How the units are linked:
Q528: π>Q719, σ>Q966, χ>Q132, ψ>Q69, α>Q807, κ>Q434
Q579: π>Q477, σ>Q965, χ>Q715, ψ>Q792, α>Q531, κ>Q278
Q57: π>Q199, σ>Q781, χ>Q984, ψ>Q943, α>Q715, κ>Q531
Q199: π>Q381, σ>Q254, χ>Q278, ψ>Q965, α>Q634, κ>Q560
Q964: π>Q117, σ>Q531, χ>Q579, ψ>Q984, α>Q94, κ>Q199
Q227: π>Q401, σ>Q788, χ>Q682, ψ>Q115, α>Q837, κ>Q373
Q67: π>Q785, σ>Q656, χ>Q809, ψ>Q634, α>Q381, κ>Q495
Q361: π>Q531, σ>Q492, χ>Q943, ψ>Q50, α>Q792, κ>Q781
Q973: π>Q662, σ>Q69, χ>Q433, ψ>Q215, α>Q997, κ>Q132
Q634: π>Q448, σ>Q199, χ>Q254, ψ>Q579, α>Q945, κ>Q117
Q132: π>Q44, σ>Q896, χ>Q327, ψ>Q76, α>Q966, κ>Q798
Q569: π>Q358, σ>Q282, χ>Q653, ψ>Q614, α>Q957, κ>Q967
Q148: π>Q42, σ>Q957, χ>Q569, ψ>Q674, α>Q91, κ>Q559
Q153: π>Q896, σ>Q215, χ>Q29, ψ>Q227, α>Q956, κ>Q433
Q282: π>Q256, σ>Q653, χ>Q800, ψ>Q959, α>Q569, κ>Q91
Q653: π>Q874, σ>Q800, χ>Q785, ψ>Q495, α>Q282, κ>Q148
Q943: π>Q965, σ>Q537, χ>Q303, ψ>Q719, α>Q492, κ>Q932
Q278: π>Q656, σ>Q94, χ>Q964, ψ>Q57, α>Q254, κ>Q945
Q967: π>Q279, σ>Q91, χ>Q148, ψ>Q800, α>Q155, κ>Q256
Q85: π>Q227, σ>Q358, χ>Q256, ψ>Q91, α>Q42, κ>Q250
Q531: π>Q560, σ>Q579, χ>Q965, ψ>Q932, α>Q964, κ>Q254
Q42: π>Q837, σ>Q85, χ>Q358, ψ>Q967, α>Q115, κ>Q570
Q800: π>Q559, σ>Q785, χ>Q674, ψ>Q526, α>Q653, κ>Q957
Q50: π>Q932, σ>Q73, χ>Q719, ψ>Q434, α>Q82, κ>Q537
Q91: π>Q115, σ>Q148, χ>Q957, ψ>Q785, α>Q967, κ>Q874
Q798: π>Q50, σ>Q807, χ>Q528, ψ>Q997, α>Q662, κ>Q300
Q117: π>Q614, σ>Q560, χ>Q477, ψ>Q278, α>Q809, κ>Q381
Q94: π>Q809, σ>Q964, χ>Q531, ψ>Q781, α>Q278, κ>Q634
Q503: π>Q781, σ>Q82, χ>Q50, ψ>Q300, α>Q303, κ>Q492
Q560: π>Q959, σ>Q477, χ>Q945, ψ>Q94, α>Q117, κ>Q67
Q537: π>Q715, σ>Q303, χ>Q503, ψ>Q974, α>Q943, κ>Q792
Q957: π>Q85, σ>Q569, χ>Q282, ψ>Q605, α>Q148, κ>Q155
Q44: π>Q943, σ>Q300, χ>Q343, ψ>Q528, α>Q974, κ>Q50
Q73: π>Q792, σ>Q719, χ>Q974, ψ>Q662, α>Q50, κ>Q303
Q715: π>Q634, σ>Q57, χ>Q781, ψ>Q492, α>Q965, κ>Q964
Q343: π>Q303, σ>Q434, χ>Q662, ψ>Q132, α>Q300, κ>Q719
Q69: π>Q798, σ>Q433, χ>Q76, ψ>Q29, α>Q973, κ>Q896
Q675: π>Q69, σ>Q746, χ>Q837, ψ>Q570, α>Q373, κ>Q153
Q327: π>Q343, σ>Q997, χ>Q973, ψ>Q956, α>Q896, κ>Q528
Q932: π>Q94, σ>Q792, χ>Q361, ψ>Q503, α>Q984, κ>Q715
Q254: π>Q67, σ>Q278, χ>Q94, ψ>Q715, α>Q199, κ>Q477
Q250: π>Q373, σ>Q279, χ>Q115, ψ>Q874, α>Q570, κ>Q788
Q719: π>Q361, σ>Q974, χ>Q44, ψ>Q798, α>Q73, κ>Q503
Q303: π>Q57, σ>Q503, χ>Q82, ψ>Q44, α>Q537, κ>Q361
Q381: π>Q800, σ>Q67, χ>Q656, ψ>Q945, α>Q448, κ>Q959
Q809: π>Q605, σ>Q117, χ>Q560, ψ>Q254, α>Q656, κ>Q448
Q945: π>Q526, σ>Q634, χ>Q199, ψ>Q531, α>Q477, κ>Q809
Q674: π>Q967, σ>Q605, χ>Q614, ψ>Q381, α>Q785, κ>Q282
Q115: π>Q746, σ>Q42, χ>Q85, ψ>Q155, α>Q279, κ>Q954
Q401: π>Q966, σ>Q956, χ>Q153, ψ>Q746, α>Q76, κ>Q973
Q448: π>Q653, σ>Q381, χ>Q67, ψ>Q477, α>Q526, κ>Q614
Q997: π>Q434, σ>Q973, χ>Q69, ψ>Q153, α>Q327, κ>Q966
Q974: π>Q492, σ>Q44, χ>Q300, ψ>Q807, α>Q719, κ>Q82
Q526: π>Q282, σ>Q448, χ>Q381, ψ>Q560, α>Q495, κ>Q605
Q215: π>Q327, σ>Q29, χ>Q373, ψ>Q788, α>Q153, κ>Q76
Q896: π>Q300, σ>Q327, χ>Q997, ψ>Q401, α>Q132, κ>Q807
Q605: π>Q91, σ>Q614, χ>Q959, ψ>Q67, α>Q674, κ>Q653
Q807: π>Q73, σ>Q528, χ>Q966, ψ>Q973, α>Q798, κ>Q343
Q959: π>Q957, σ>Q495, χ>Q526, ψ>Q809, α>Q614, κ>Q785
Q82: π>Q984, σ>Q50, χ>Q73, ψ>Q343, α>Q503, κ>Q943
Q874: π>Q954, σ>Q559, χ>Q155, ψ>Q569, α>Q256, κ>Q42
Q662: π>Q82, σ>Q798, χ>Q807, ψ>Q327, α>Q434, κ>Q44
Q746: π>Q433, σ>Q837, χ>Q227, ψ>Q250, α>Q675, κ>Q215
Q256: π>Q682, σ>Q874, χ>Q559, ψ>Q957, α>Q358, κ>Q115
Q984: π>Q278, σ>Q932, χ>Q792, ψ>Q303, α>Q781, κ>Q965
Q837: π>Q76, σ>Q227, χ>Q788, ψ>Q279, α>Q746, κ>Q29
Q279: π>Q675, σ>Q115, χ>Q42, ψ>Q559, α>Q250, κ>Q682
Q956: π>Q132, σ>Q153, χ>Q215, ψ>Q837, α>Q401, κ>Q69
Q954: π>Q215, σ>Q570, χ>Q250, ψ>Q358, α>Q682, κ>Q837
Q781: π>Q254, σ>Q984, χ>Q932, ψ>Q537, α>Q57, κ>Q579
Q76: π>Q528, σ>Q401, χ>Q956, ψ>Q675, α>Q433, κ>Q997
Q788: π>Q956, σ>Q682, χ>Q954, ψ>Q42, α>Q227, κ>Q675
Q434: π>Q503, σ>Q662, χ>Q798, ψ>Q896, α>Q343, κ>Q974
Q614: π>Q148, σ>Q959, χ>Q495, ψ>Q656, α>Q605, κ>Q800
Q682: π>Q153, σ>Q954, χ>Q570, ψ>Q85, α>Q788, κ>Q746
Q433: π>Q807, σ>Q76, χ>Q401, ψ>Q373, α>Q69, κ>Q327
Q570: π>Q29, σ>Q250, χ>Q279, ψ>Q256, α>Q954, κ>Q227
Q358: π>Q788, σ>Q256, χ>Q874, ψ>Q148, α>Q85, κ>Q279
Q492: π>Q579, σ>Q943, χ>Q537, ψ>Q73, α>Q361, κ>Q984
Q559: π>Q570, σ>Q155, χ>Q967, ψ>Q282, α>Q874, κ>Q85
Q29: π>Q997, σ>Q373, χ>Q675, ψ>Q682, α>Q215, κ>Q401
Q966: π>Q974, σ>Q132, χ>Q896, ψ>Q433, α>Q528, κ>Q662
Q495: π>Q569, σ>Q526, χ>Q448, ψ>Q117, α>Q959, κ>Q674
Q155: π>Q250, σ>Q967, χ>Q91, ψ>Q653, α>Q559, κ>Q358
Q965: π>Q945, σ>Q715, χ>Q57, ψ>Q361, α>Q579, κ>Q94
Q792: π>Q964, σ>Q361, χ>Q492, ψ>Q82, α>Q932, κ>Q57
Q785: π>Q155, σ>Q674, χ>Q605, ψ>Q448, α>Q800, κ>Q569
Q300: π>Q537, σ>Q343, χ>Q434, ψ>Q966, α>Q44, κ>Q73
Q656: π>Q674, σ>Q809, χ>Q117, ψ>Q199, α>Q67, κ>Q526
Q477: π>Q495, σ>Q945, χ>Q634, ψ>Q964, α>Q560, κ>Q656
Q373: π>Q973, σ>Q675, χ>Q746, ψ>Q954, α>Q29, κ>Q956

The rows follow the links: the fewer symbols apart two units are, the more alike their rows tend to be.

Each row, then its unit:
-312 -297 -43 -475 88 113 -404 -331 569 185 411 -239 146 -235 -262 230 627 60 77 -428 -226 -389 -386 -85 -117 710 315 -76 -731 376 -415 -209 -61 184 203 -530 262 36 -354 -417 -206 59 -364 107 -173 240 225 93 -294 55 68 263 -361 -401 89 246 -296 131 79 -678 -216 -31 -154 -512 464 48 8 -64 537
unit: Q503
-358 -327 14 -394 117 88 -326 -289 442 152 354 -251 265 -331 -313 161 565 58 146 -465 -217 -385 -306 -182 -168 681 427 -55 -699 215 -480 -73 -53 197 35 -538 157 83 -261 -360 -262 35 -389 189 -127 319 113 138 -291 19 -60 287 -481 -431 -14 144 -402 113 164 -737 -359 26 -195 -541 451 169 -18 -78 480
unit: Q537
273 -166 140 148 217 -482 -316 445 303 206 214 565 -65 -307 83 252 190 -27 27 11 -23 12 352 -797 277 70 78 203 121 -551 351 -204 -101 -57 -317 -467 66 146 143 -663 78 5 -242 802 -50 295 511 941 84 257 154 147 166 -516 -122 -46 257 116 112 -186 162 223 83 520 -580 222 351 118 -25
unit: Q560
3 359 242 497 0 -93 437 281 -651 -385 -481 81 164 -162 356 -113 -407 -217 187 59 125 325 326 -442 93 -401 -52 28 652 -904 202 450 95 -235 -650 381 -309 289 395 419 43 -86 219 472 258 72 -245 -59 352 -197 -250 -122 -52 395 -302 -356 111 -117 187 274 67 174 62 301 -272 159 52 29 -726
unit: Q282
-278 181 -194 -130 -210 498 286 -434 -313 -193 -216 -544 64 288 -135 -259 -184 65 -36 33 29 -8 -322 810 -292 -71 -76 -190 -130 568 -345 195 119 77 297 466 -112 -187 -114 690 -103 15 238 -856 40 -298 -485 -947 -121 -291 -145 -148 -188 480 147 24 -267 -115 -86 197 -192 -188 -116 -534 562 -198 -320 -105 45
unit: Q76
-23 394 10 -140 -143 153 115 -332 -47 -285 -101 -445 -369 359 388 -40 -6 -150 32 35 82 338 -181 256 2 -387 -543 -107 373 140 290 77 65 -65 427 612 380 69 -249 305 188 -105 462 -290 -150 -479 194 -501 244 -121 211 -274 700 653 252 279 625 -31 -335 519 716 -297 348 26 279 -476 15 82 -382
unit: Q682
-263 -354 20 -105 111 44 -168 -23 153 157 145 27 410 -420 -398 80 277 93 115 -317 -150 -407 -101 -242 -122 596 574 -7 -557 3 -486 18 -39 113 -304 -568 -186 75 24 -240 -275 74 -450 278 34 475 -152 239 -270 6 -211 302 -810 -540 -176 -134 -638 37 326 -710 -638 207 -318 -384 170 375 -71 -86 421
unit: Q932
-154 302 391 288 87 -220 221 203 -321 -371 -231 -21 212 -407 427 60 -11 -318 384 -246 25 276 200 -864 124 -134 23 10 526 -1046 187 412 66 -213 -684 125 -81 501 228 79 4 -115 35 942 105 172 79 228 408 -171 -179 -20 -24 247 -316 -229 231 -29 211 -45 246 196 175 212 -117 147 214 54 -680
unit: Q605
-336 277 -90 -204 -221 448 285 -524 -290 -314 -229 -703 -16 269 44 -208 -61 -95 106 -74 -19 94 -385 628 -260 -114 -150 -212 2 384 -285 269 124 51 298 566 51 -18 -173 658 -105 -40 296 -646 -4 -338 -367 -958 -1 -304 -132 -162 -40 617 155 78 -46 -110 -116 193 59 -234 22 -559 660 -309 -268 -91 -123
unit: Q153
333 -225 108 185 208 -495 -302 486 317 294 201 627 -30 -267 34 215 132 15 -31 38 4 -42 349 -734 274 81 108 231 79 -474 322 -244 -99 -61 -290 -513 53 75 149 -665 130 11 -264 720 -12 316 445 969 63 293 141 176 135 -538 -149 -56 166 88 117 -169 97 211 64 561 -627 251 314 106 48
unit: Q477
-329 383 -2 -212 -168 386 255 -547 -224 -383 -166 -756 -118 264 234 -173 34 -178 182 -171 15 192 -387 461 -211 -154 -285 -228 106 278 -121 280 128 -11 357 618 194 108 -254 553 -49 -94 374 -444 -98 -384 -132 -884 132 -297 -21 -225 210 701 187 181 229 -71 -212 265 341 -247 167 -466 670 -404 -154 -26 -268
unit: Q373
381 315 -22 399 -110 -107 274 273 -408 -128 -331 255 -288 326 325 -160 -546 -36 -138 445 187 399 329 203 141 -729 -430 79 722 -194 490 60 49 -164 10 523 -133 -93 253 351 276 -59 416 -223 125 -348 -68 -137 295 3 73 -291 549 433 49 -111 428 -101 -174 756 359 -68 208 556 -453 -201 27 55 -479
unit: Q256
115 -336 -393 -336 -34 167 -299 -216 434 410 331 25 -207 337 -390 18 137 308 -337 183 -71 -273 -222 757 -76 221 -15 -1 -585 1040 -181 -454 -92 187 697 -202 150 -425 -301 -209 -11 90 -92 -811 -171 -150 30 -104 -388 195 237 70 67 -303 322 262 -214 65 -211 -52 -188 -196 -159 -209 181 -145 -146 -34 700
unit: Q662
90 30 302 94 192 -439 -191 308 211 -51 122 274 7 -389 297 285 280 -207 203 -223 -41 121 228 -975 258 72 -13 113 269 -817 340 24 -33 -107 -403 -289 182 335 98 -521 80 -46 -150 1029 -68 259 524 758 263 111 98 107 228 -211 -181 0 399 124 109 -190 379 187 199 416 -342 157 352 117 -291
unit: Q67
-314 207 -145 -154 -211 476 291 -492 -309 -264 -211 -603 43 268 -85 -251 -160 32 27 -18 18 21 -329 778 -256 -99 -83 -207 -83 498 -322 249 106 67 285 492 -87 -117 -137 673 -94 -7 221 -750 30 -313 -458 -960 -93 -297 -133 -110 -178 531 150 37 -222 -115 -99 177 -122 -203 -62 -568 574 -245 -316 -108 -34
unit: Q401
232 -422 -37 224 169 -261 -185 494 119 373 135 662 220 -278 -319 110 -74 157 -159 118 -7 -267 334 -334 103 236 404 196 -217 -228 -19 -179 -91 29 -394 -618 -322 -110 284 -440 -28 96 -431 351 128 428 -15 762 -183 240 -63 234 -425 -724 -223 -262 -434 60 282 -364 -546 299 -284 305 -581 455 76 -13 359
unit: Q964
174 334 125 503 -60 -80 455 335 -651 -308 -494 185 31 11 309 -205 -582 -127 45 266 172 357 378 -147 109 -590 -160 60 715 -669 294 352 101 -234 -475 455 -357 122 419 478 138 -56 269 187 252 -85 -302 -101 314 -143 -172 -171 71 416 -199 -344 131 -135 77 488 64 111 71 404 -411 63 25 8 -630
unit: Q148
-361 -316 13 -367 95 105 -297 -256 367 126 333 -212 322 -328 -317 149 542 47 143 -457 -207 -375 -302 -198 -139 727 468 -50 -687 159 -499 -47 -31 161 -40 -548 60 79 -219 -327 -251 49 -427 210 -111 394 73 155 -279 -11 -92 294 -582 -433 -41 97 -472 111 205 -760 -406 94 -215 -556 429 196 -10 -83 464
unit: Q943
-363 317 -31 -226 -198 433 295 -535 -262 -352 -191 -737 -25 232 122 -194 -21 -113 140 -143 15 102 -384 577 -249 -109 -202 -254 13 344 -238 272 128 20 308 585 90 31 -215 652 -92 -62 339 -581 -30 -359 -292 -943 54 -313 -112 -205 44 689 157 149 35 -108 -160 221 153 -245 69 -569 675 -344 -220 -94 -206
unit: Q215
291 -411 -30 254 180 -319 -219 519 135 393 155 717 198 -264 -276 105 -79 214 -160 146 13 -219 367 -375 148 204 356 230 -161 -222 52 -227 -89 21 -349 -616 -291 -96 263 -501 -3 87 -404 408 127 441 6 807 -202 268 -47 244 -343 -719 -211 -265 -373 83 229 -323 -487 273 -227 381 -620 442 103 6 338
unit: Q94
-341 -284 -11 -447 83 100 -370 -316 496 167 366 -274 210 -236 -300 181 612 59 114 -465 -229 -381 -358 -123 -139 687 369 -85 -718 303 -453 -133 -33 191 137 -525 196 53 -298 -354 -267 35 -344 141 -181 278 156 130 -279 18 19 278 -460 -430 37 217 -350 110 104 -740 -277 13 -169 -545 457 124 -1 -73 506
unit: Q303
-221 -326 -110 -546 66 104 -435 -329 646 256 457 -254 41 -86 -304 211 629 109 25 -384 -215 -362 -393 30 -125 632 198 -97 -725 535 -318 -281 -83 206 365 -496 353 -54 -377 -471 -170 84 -319 -44 -241 150 270 124 -285 105 140 214 -199 -441 154 326 -200 121 -22 -587 -107 -70 -83 -443 458 -26 14 -34 603
unit: Q50
129 -260 -382 -242 -100 264 -119 -203 197 366 164 7 -160 424 -435 -127 -85 336 -387 298 -12 -216 -179 939 -154 52 -27 -44 -465 1038 -225 -364 -36 183 649 1 22 -501 -177 60 12 117 -14 -1003 -67 -233 -203 -322 -407 144 123 -3 -30 -158 274 177 -320 -6 -191 88 -311 -182 -195 -210 154 -117 -256 -62 630
unit: Q528
250 323 70 517 -93 -100 442 362 -585 -221 -456 262 -67 136 283 -209 -623 -92 -60 397 206 355 379 -12 119 -658 -244 76 738 -495 330 257 97 -219 -327 519 -300 50 407 452 178 -56 343 24 233 -179 -292 -105 321 -105 -151 -227 232 409 -137 -326 219 -122 2 613 124 55 106 493 -459 15 -2 40 -581
unit: Q967
-188 -345 10 -61 129 8 -138 65 120 165 139 96 429 -411 -385 76 207 107 73 -271 -108 -404 -49 -255 -112 544 556 36 -538 -59 -454 21 -28 117 -328 -572 -226 28 67 -223 -246 83 -463 273 96 459 -184 283 -274 30 -214 297 -784 -541 -184 -183 -671 57 328 -687 -702 234 -355 -306 53 410 -53 -132 405
unit: Q984
-15 -387 -9 118 130 -105 -135 284 60 271 91 391 390 -378 -403 30 18 156 -41 -86 -67 -365 177 -253 -18 413 542 89 -413 -144 -334 -62 -63 114 -426 -566 -374 -48 204 -287 -163 89 -466 262 137 497 -196 490 -269 107 -201 311 -726 -652 -258 -278 -666 23 331 -559 -725 297 -363 -68 -241 474 -37 -65 394
unit: Q715
202 -387 -27 226 153 -237 -168 463 102 355 135 639 268 -324 -354 63 -65 191 -139 108 -15 -285 298 -282 74 246 450 187 -267 -170 -128 -155 -79 48 -398 -608 -348 -104 274 -397 -81 99 -424 314 151 460 -93 668 -220 194 -119 278 -515 -730 -209 -277 -523 42 266 -412 -611 299 -290 223 -497 475 19 -39 362
unit: Q531

Each walk starts at a row. The symbols on each line, taken left to right, move it on to the next unit.
Answer with the unit's row; about right is enough.
new walk
125 -310 -395 -259 -96 215 -187 -199 301 373 224 37 -183 413 -416 -79 -21 329 -358 286 -33 -255 -196 893 -101 103 -52 -30 -496 1047 -200 -393 -96 168 646 -116 36 -483 -230 -29 -8 111 -47 -981 -102 -217 -133 -247 -363 154 154 -1 13 -208 296 205 -276 20 -203 50 -258 -202 -176 -183 138 -134 -228 -47 673
ψ α ψ α	-327 253 -127 -200 -225 483 294 -505 -313 -283 -221 -661 27 261 -8 -215 -131 -55 61 -71 4 53 -384 697 -251 -72 -133 -228 -52 450 -311 235 92 63 293 508 -6 -46 -152 677 -78 -40 307 -695 -8 -309 -408 -970 -48 -294 -138 -151 -111 565 143 72 -124 -126 -111 160 -27 -227 -45 -570 640 -274 -300 -98 -106
α ψ σ κ π	-83 -44 -333 -97 -212 419 133 -291 -198 90 -113 -267 -5 382 -321 -239 -242 238 -235 228 57 -134 -225 1003 -259 -50 6 -96 -290 813 -346 -42 23 134 431 253 -204 -363 -96 513 -66 82 126 -1038 38 -268 -503 -704 -276 -100 -80 -100 -204 202 161 20 -385 -109 -106 173 -386 -178 -227 -403 319 -135 -364 -123 325
new walk
-325 -315 37 -231 102 79 -241 -119 252 126 223 -144 404 -382 -355 108 402 53 142 -419 -164 -384 -201 -213 -117 663 521 -29 -642 44 -513 -5 -31 158 -189 -547 -69 90 -111 -263 -260 68 -441 271 -5 417 -44 152 -270 -25 -158 304 -725 -477 -116 -49 -566 71 268 -793 -527 146 -298 -494 303 325 -57 -104 444
κ π α α	355 -290 52 209 234 -464 -285 553 286 326 226 739 5 -245 -68 209 62 87 -108 110 -4 -106 376 -597 237 104 189 238 8 -353 255 -259 -133 -33 -279 -588 -70 -10 219 -643 82 57 -309 605 35 375 331 966 -38 306 96 174 11 -627 -160 -121 -11 123 148 -206 -99 257 -41 570 -679 312 256 80 158
π α σ	-30 144 350 145 159 -373 -99 243 104 -125 20 142 55 -437 360 237 274 -286 320 -281 -47 180 206 -1020 214 44 13 80 334 -907 286 143 -10 -142 -486 -201 145 426 99 -360 37 -86 -108 1070 -21 252 477 625 311 29 17 67 172 -79 -215 -35 417 85 149 -186 362 183 212 321 -266 129 348 93 -449
new walk
337 286 28 448 -96 -105 383 336 -533 -164 -411 271 -161 247 291 -204 -619 -55 -122 440 195 386 390 95 149 -693 -336 84 753 -341 433 147 43 -208 -149 515 -241 -50 322 406 227 -57 392 -142 191 -232 -201 -98 279 -26 -23 -255 408 415 -47 -230 310 -136 -96 694 232 -3 170 537 -479 -87 14 70 -520
χ σ ψ	-101 352 340 347 53 -169 312 220 -499 -421 -369 4 202 -345 397 -43 -187 -302 342 -139 81 299 210 -689 101 -233 18 10 592 -1013 158 484 88 -232 -705 241 -190 427 304 241 14 -76 122 760 189 153 -55 88 376 -228 -223 -44 -77 339 -330 -287 181 -66 213 74 144 181 122 211 -167 151 130 38 -722
κ π χ κ	330 316 -29 186 -98 -85 197 109 -222 -129 -211 98 -394 414 362 -102 -371 -44 -137 400 154 394 185 234 151 -656 -513 55 611 -45 507 -15 25 -154 220 559 83 -96 81 267 290 -75 439 -271 -35 -448 94 -176 288 8 194 -317 727 484 158 43 593 -65 -273 762 555 -160 291 456 -286 -338 48 96 -418
new walk
-97 422 38 -179 -131 182 120 -382 -73 -305 -110 -522 -341 324 406 -41 30 -191 69 -19 38 318 -242 252 -37 -326 -503 -154 331 152 221 94 66 -46 399 589 365 83 -263 330 130 -83 432 -285 -180 -477 160 -578 237 -163 179 -289 626 694 242 306 625 -42 -296 477 704 -296 346 -83 358 -502 16 43 -369
ψ α χ	359 315 -48 252 -113 -75 202 148 -288 -131 -229 159 -337 374 341 -128 -441 -53 -167 443 167 398 242 207 157 -691 -514 25 656 -76 516 0 14 -180 135 553 22 -119 113 292 284 -66 427 -255 38 -391 7 -172 255 1 163 -329 690 473 146 -12 557 -95 -261 767 500 -150 244 519 -323 -268 51 94 -452
χ σ ψ ψ	-120 285 388 242 98 -239 165 192 -246 -334 -192 -37 165 -415 395 96 65 -343 370 -252 6 248 197 -919 135 -75 25 36 518 -1059 204 370 72 -195 -650 59 12 476 181 -3 0 -131 27 964 63 207 169 282 369 -149 -136 21 7 198 -291 -182 280 -12 186 -67 276 192 187 220 -118 136 247 79 -661
new walk
-8 -83 -351 -122 -166 385 141 -277 -126 128 -64 -171 -39 415 -355 -227 -283 248 -275 292 27 -152 -212 1029 -210 -54 -31 -87 -330 874 -290 -104 5 125 466 214 -171 -396 -65 408 -60 61 90 -1080 36 -250 -483 -631 -310 -38 -27 -84 -167 90 203 16 -423 -92 -120 185 -372 -179 -214 -345 289 -112 -352 -110 392
π σ ψ	62 -151 -377 -170 -165 351 61 -221 -28 179 3 -116 -74 421 -387 -238 -256 275 -330 282 31 -193 -180 1018 -201 -26 -30 -48 -361 962 -310 -176 -11 165 491 159 -147 -428 -102 337 -36 95 77 -1095 13 -261 -398 -563 -317 10 -31 -57 -155 8 229 50 -390 -53 -153 167 -370 -172 -230 -326 216 -133 -333 -114 488
κ π σ α χ	-90 -343 -191 -515 42 116 -474 -316 653 344 466 -140 -125 100 -311 158 499 166 -101 -171 -168 -330 -354 290 -87 496 103 -39 -700 784 -213 -432 -113 212 580 -426 365 -225 -397 -455 -102 68 -236 -330 -248 2 289 89 -352 166 241 170 14 -398 260 385 -138 121 -132 -382 -71 -149 -79 -346 334 -109 -7 -13 688
new walk
246 337 -9 73 -110 -15 143 -43 -109 -171 -159 -84 -414 385 395 -75 -241 -112 -94 279 148 408 84 233 117 -577 -579 -2 536 71 450 -27 44 -143 327 569 215 -38 -41 249 272 -75 442 -278 -66 -454 152 -283 289 -9 233 -297 787 532 211 151 668 -78 -344 715 659 -202 353 350 -83 -408 49 100 -410
ψ ψ ψ	-119 247 384 221 147 -269 103 179 -176 -326 -138 24 140 -415 418 130 130 -308 350 -319 0 226 154 -969 160 -44 37 27 434 -1016 231 330 56 -159 -609 25 42 484 153 -92 5 -106 8 1033 70 275 242 384 363 -90 -118 35 49 150 -279 -139 338 6 172 -115 321 179 221 219 -159 137 258 82 -602
κ χ κ	-61 345 286 442 -8 -118 429 234 -552 -383 -437 35 175 -250 348 -106 -323 -273 251 7 120 280 268 -506 94 -375 -41 14 641 -925 189 461 102 -188 -682 333 -300 341 365 375 16 -101 159 566 197 88 -195 -10 353 -217 -246 -118 -105 352 -319 -368 121 -94 180 200 71 204 86 265 -250 158 78 37 -732
new walk
197 -89 219 127 197 -478 -260 390 285 94 181 433 -19 -346 206 290 238 -98 99 -109 -47 53 276 -918 286 106 29 164 188 -680 353 -112 -87 -105 -371 -424 135 264 71 -617 88 -7 -190 935 -45 278 530 883 169 212 158 126 228 -333 -152 -5 333 118 83 -153 256 199 173 503 -474 179 349 120 -137
π π π	277 317 -27 133 -134 -53 168 37 -169 -150 -201 6 -419 378 353 -85 -302 -64 -92 353 176 384 116 222 142 -621 -558 33 601 7 487 0 35 -141 264 566 175 -58 4 252 281 -63 440 -291 -62 -455 138 -200 268 3 208 -323 766 526 209 118 642 -46 -286 723 612 -199 323 410 -216 -349 47 105 -410
α σ ψ π	214 363 -16 28 -130 24 150 -110 -101 -188 -140 -156 -416 385 400 -42 -185 -126 -9 254 124 379 9 237 79 -517 -563 -35 502 69 429 -4 31 -116 372 594 269 -29 -79 251 233 -77 453 -264 -98 -470 182 -308 281 -17 239 -328 794 578 205 189 658 -50 -361 665 694 -273 351 261 8 -414 43 76 -384
new walk
232 -141 198 120 216 -497 -287 391 317 173 214 502 -50 -322 154 282 213 -101 55 -80 -41 20 312 -879 255 88 56 168 161 -610 356 -143 -102 -82 -330 -437 140 196 115 -649 113 8 -206 862 -73 299 508 935 98 250 140 134 185 -436 -119 14 312 111 107 -176 252 182 128 515 -527 175 331 120 -64
ψ α σ	315 -368 12 254 176 -351 -233 553 179 382 190 735 123 -257 -225 139 -35 181 -143 154 -2 -202 376 -407 189 175 326 238 -138 -247 93 -256 -109 22 -342 -636 -223 -91 256 -553 35 88 -368 438 75 421 117 859 -138 287 16 200 -255 -738 -218 -206 -272 96 233 -273 -378 267 -187 440 -641 422 127 30 286
σ κ α σ α	358 -266 85 208 213 -454 -304 516 313 300 212 664 2 -257 -30 255 102 75 -64 86 -9 -87 385 -694 265 115 116 221 47 -422 300 -274 -124 -59 -289 -516 -20 39 180 -669 88 25 -257 660 12 344 362 967 -16 309 120 161 77 -594 -135 -70 66 130 118 -195 3 226 -1 559 -657 293 279 111 135
new walk
348 -327 28 219 214 -422 -275 561 273 365 210 724 20 -268 -135 159 14 126 -142 147 1 -158 397 -556 229 134 228 196 -59 -328 210 -269 -107 -11 -298 -570 -113 -55 246 -611 82 64 -351 525 54 374 260 935 -72 323 52 214 -65 -691 -173 -149 -76 95 167 -239 -191 249 -98 555 -662 349 221 76 239
π κ ψ ψ	330 -374 -17 235 199 -397 -250 545 232 360 169 764 98 -249 -183 172 -5 166 -180 163 -13 -180 370 -488 206 133 273 220 -102 -275 150 -252 -114 20 -306 -593 -164 -88 262 -602 47 90 -358 491 74 385 187 896 -95 279 57 221 -162 -717 -169 -178 -180 95 178 -255 -294 257 -147 501 -682 371 181 52 258
ψ α χ ψ ψ	-132 -320 -155 -523 54 101 -489 -330 648 300 479 -178 -68 25 -283 164 567 156 -69 -253 -186 -307 -383 208 -93 540 119 -46 -725 688 -273 -388 -147 217 505 -448 367 -153 -444 -475 -105 66 -265 -230 -258 41 312 110 -334 176 202 162 -52 -399 252 363 -143 168 -100 -466 -80 -141 -65 -374 386 -88 28 -22 658
new walk
73 -325 -308 -419 20 132 -399 -245 577 404 416 -25 -203 267 -373 98 281 287 -267 77 -108 -282 -278 586 -102 313 -4 -4 -633 970 -178 -472 -105 209 681 -314 258 -365 -371 -333 -18 81 -163 -621 -210 -107 186 3 -372 230 275 116 51 -344 310 355 -169 98 -172 -169 -97 -180 -100 -240 251 -127 -102 -15 718
σ χ	128 -304 -407 -291 -76 199 -233 -208 351 396 282 42 -196 408 -410 -40 52 341 -354 222 -43 -242 -216 809 -126 156 -22 -15 -520 1042 -167 -427 -74 197 677 -160 121 -466 -242 -117 -12 93 -55 -880 -123 -189 -57 -165 -380 180 199 16 62 -243 326 255 -240 67 -188 21 -213 -205 -134 -200 153 -151 -189 -39 711
χ κ σ π	-297 -305 -66 -514 98 121 -429 -361 600 240 444 -267 97 -167 -307 189 628 74 62 -432 -198 -372 -391 -39 -136 670 266 -106 -743 440 -376 -234 -59 185 298 -493 295 -1 -386 -456 -210 70 -340 30 -213 192 262 117 -288 86 96 245 -281 -429 116 274 -243 162 43 -637 -185 -67 -112 -510 473 30 -3 -36 577
